Below are the code and all the weights of a small trained network. Each question names an input and a class and asks about switching units off, where a switched-off unit gives its printed mean instead of its output.

import numpy as np


def w(rows, s, z=0):
    codes = np.array(rows[::2]) - 128.0
    scale = np.full(codes.shape[1], s)
    scale[-1] = z or s
    return codes * scale


def f(y):
    return np.maximum(y, 0)


def log_softmax(a):
    a = a - a.max(-1, keepdims=True)
    return a - np.log(np.exp(a).sum(-1, keepdims=True))


def net(x, mask):
    res = np.array(x, float).reshape(1, 8) / 4 @ E
    y = f(res @ A[0][:, :-1].T + A[0][:, -1])
    res = res + np.where(mask, y, B[0][:, -1]) @ B[0][:, :-1]
    return log_softmax(res[-1] @ U[:, :-1].T + U[:, -1])


A, B = {}, {}
E = w([
[117,170,66,128,163,169],'x0',
[177,218,127,110,94,41],'x1',
[113,132,132,87,149,165],'x2',
[123,38,215,184,168,161],'x3',
[155,108,2,224,178,137],'x4',
[57,195,116,193,114,201],'x5',
[148,173,125,123,213,95],'x6',
[243,150,78,113,179,105],'x7',
],0.0094)
A[0] = w([
[130,101,66,108,49,102,155],'N0',
[126,122,112,110,195,88,3],'N1',
[145,141,134,85,140,96,64],'N2',
[96,106,98,144,98,104,60],'N3',
[187,203,91,104,107,114,179],'N4',
[123,137,77,138,91,69,110],'N5',
[142,200,110,131,125,70,68],'N6',
[97,161,172,108,68,165,80],'N7',
[111,87,181,138,136,199,145],'N8',
[157,202,127,103,182,100,43],'N9',
[166,124,99,70,90,120,224],'N10',
[46,150,123,162,24,142,72],'N11',
[190,93,87,180,167,131,187],'N12',
[170,197,94,117,93,85,132],'N13',
[69,130,161,194,55,127,64],'N14',
[99,65,161,74,144,159,88],'N15',
[128,110,165,137,145,172,132],'N16',
[139,109,198,115,107,88,79],'N17',
[138,182,7,165,125,197,180],'N18',
[166,99,221,50,124,132,205],'N19',
[91,197,152,161,204,162,203],'N20',
[206,78,124,243,159,103,172],'N21',
],0.012,0.0038)
B[0] = w([
[93,189,119,101,187,127,175],'N0',
[92,120,169,120,88,131,155],'N1',
[98,143,154,138,131,159,156],'N2',
[92,146,152,135,159,143,145],'N3',
[107,255,125,36,133,142,213],'N4',
[142,165,139,85,153,146,172],'N5',
[79,159,182,89,113,191,184],'N6',
[152,121,149,153,53,111,175],'N7',
[122,122,132,91,100,125,201],'N8',
[85,173,124,51,64,152,184],'N9',
[80,183,52,53,157,117,186],'N10',
[155,52,172,178,115,150,197],'N11',
[162,112,119,121,96,46,218],'N12',
[95,200,170,53,106,224,202],'N13',
[160,86,175,153,81,176,188],'N14',
[88,171,146,89,95,97,181],'N15',
[137,143,129,91,77,129,169],'N16',
[119,156,62,158,126,91,175],'N17',
[183,76,32,184,192,126,253],'N18',
[84,193,73,122,116,146,215],'N19',
[156,158,79,79,165,130,197],'N20',
[221,80,145,82,74,93,229],'N21',
],0.0093,0.015)
U = w([
[177,69,26,197,93,131,208],'0',
[71,214,136,83,111,184,210],'1',
[196,192,41,110,190,138,235],'2',
[167,83,255,123,36,114,107],'3',
[130,100,159,231,137,238,2],'4',
[55,130,53,172,216,102,15],'5',
],0.0091,0.0027)

Each question gives the input, the list of numbers given to net, and the class t.
The units are the neurons (one row each of A and B). Each row of codes is followed by its name. A weight is (code - 128) times the scale printed after its matrix; where a second scale follows, it is the last column's (A, B and U).
mask holds one flag per neuron, in row order. A switched-off neuron (its flag False) gives its mean, the last column of its row in B, instead of its output. The means were averaged over made-up inputs and are rounded, as every weight is.
A unit's drop is (log p(t) with every unit on - log p(t) with that unit switched off) / (log p(t) with every unit on - log p(t) with every unit switched off).
The circuit of an input: a set's keep is (log p(t) with only the set's units on - log p(t) with every unit switched off) / (log p(t) with every unit on - log p(t) with every unit switched off). Starting from the 12 units with the biggest drops (on a tie, the unit counted first), units are removed one at a time, each time the one whose removal leaves the highest keep (on an exact tie, the one counted first), for as long as the keep stays at least 0.8.
units of the circuit, in order: the units of the circuit, biggest drop first
most important unit: the unit with the biggest drop
top k neurons: the k neurons with the biggest drops, biggest first
drop when u is switched off: that unit's drop, to one decimal
input [1,-4,-6,0,-2,8,-7,4], class 0: units of the circuit, in order	(N13 N4)
input [-7,6,-1,8,3,8,8,5], class 3: units of the circuit, in order	(N21 N18)
input [-1,8,4,-2,6,-5,-7,8], class 1: units of the circuit, in order	(N13)
input [-2,-8,8,5,1,-3,-4,-2], class 3: top 2 neurons	(N4 N10)
input [7,7,8,-7,4,7,6,3], class 1: top 3 neurons	(N13 N6 N9)
input [-6,3,-1,-7,3,6,2,3], class 1: top 2 neurons	(N13 N6)
input [-5,6,5,-1,6,-2,-1,-1], class 1: top 2 neurons	(N18 N13)
input [-7,4,-8,-7,8,-1,-1,-6], class 1: top 2 neurons	(N13 N6)
input [0,-8,-7,-1,-2,8,3,-7], class 4: top 2 neurons	(N21 N12)
input [6,-8,3,-7,5,-1,2,-7], class 5: top 2 neurons	(N21 N14)
input [-6,-2,-1,5,-8,-6,7,-4], class 1: drop when N19 is switched off	0.8
input [8,-2,-3,8,1,7,-1,4], class 0: drop when N4 is switched off	0.2
input [1,3,-8,2,0,-2,-6,-6], class 3: drop when N18 is switched off	0.3
input [5,-8,0,-3,5,1,-4,-5], class 0: most important unit	N18
